Each row is followed by its class number.
[-46 -19 -15  12 -18 -44  19   0  -5  -4 -17 -37 -50   2  13  45   1 -40
   5  45   3  43  21   6   4  -4  36 -25] : 0
[-14   8  13  -4 -24  -1   2  20  -5 -17  27 -10  10 -27 -25  13  10  -5
  -5  12  -6  -1 -12  20 -16   2 -76   8] : 1
[-51  25   8  11   8 -22   1  -6   6   3   4 -31 -26  54  75  19  14 -11
  27  51  24  66  29 -16  14   7  73 -41] : 1
[-10  -7  -8  11 -17 -22   3   5  -3  -6   6   0 -15  -3 -19  31  -1 -15
  -1  18  -1  13  11  -5  -8  11 -23 -12] : 0
[  6  -3  10  17 -18   7   6  19 -13  -5  22  -1  13 -38 -45   6  -4   4
   6 -11   6 -17 -30   2  -6  -4 -96  12] : 1
[-18  32  22   6  -8 -23   6  17  -2  -4  25 -23   1  13   7   0  34 -27
  -8  17   8  28  25  17 -35  11  14 -14] : 1
[ -2 -40 -12  23 -32 -18 -13 -40  -7  -2  12  -9 -35 -37 -32  10 -10 -19
  -8  -1 -22 -10 -20   4  -8   5 -44  27] : 0
[-23 -20 -24  43 -23 -25  17  -7   2  -1   5 -24 -53 -28 -11  21 -12 -17
 -14   9 -15  11  -5  -7  -6   4  22  -7] : 0
[  6  25  23  -2  15  27  -6   8   8  10   6  19   8  -8  21 -13  33  -1
  -4 -16   5  13 -23  43   9  -4  45  -9] : 1
[-14  26  28  31 -28 -34   5  31  -7 -14  24 -16  -3 -17 -16   0  26 -39
   3  28  -6  24 -18  19 -21   5 -32 -17] : 1
[-22  -2 -11  45 -22 -40  30   2   3  -4  13 -23 -39   5  15  22   3 -46
  -1  38 -22  38   8  -9 -13   7  57 -24] : 0
[-38 -18 -20  19  -5 -37  15   4  -5  -4  14 -27 -30  -1  17  26 -17 -27
  13  30 -12  27  18 -16  -9   8  13   5] : 0
[-37  -7 -11 -13   5 -16   8  -5  10   8  -7 -29 -47  44  49  30  -7 -26
   8  32   6  48  42 -43   4   4  78 -15] : 0
[-27 -17 -12  29 -17 -28  22 -12  10   4  -7 -13 -58  17  15  27 -13 -39
  -1  37 -18  25  20 -27   7  13  98 -26] : 0
[  8  -4  -7   9  24  -6   9  -7  -1  -2   1 -13 -12  19  21   5  37 -10
   8  18  -9  27   0  -2   0  19  35  -4] : 0
[-50  -7 -14 -15  -7 -42  12 -25 -18 -12  19 -28 -25  35  24  30   4 -22
   7  53  -6  36  49 -18   0 -10   7 -22] : 0
[-11  -4   1  35 -31 -14   9  10  -3  -5  35   3 -15 -25 -20   2  12 -25
   6  12 -14  23 -14  14 -12  10 -20  -5] : 1
[ 11  -8  -9  36 -18  26  13  16  -7  22   0  -3 -29 -39 -20   2  -7   1
 -25 -13 -13  -9 -27   9  -5   0  -9   8] : 1
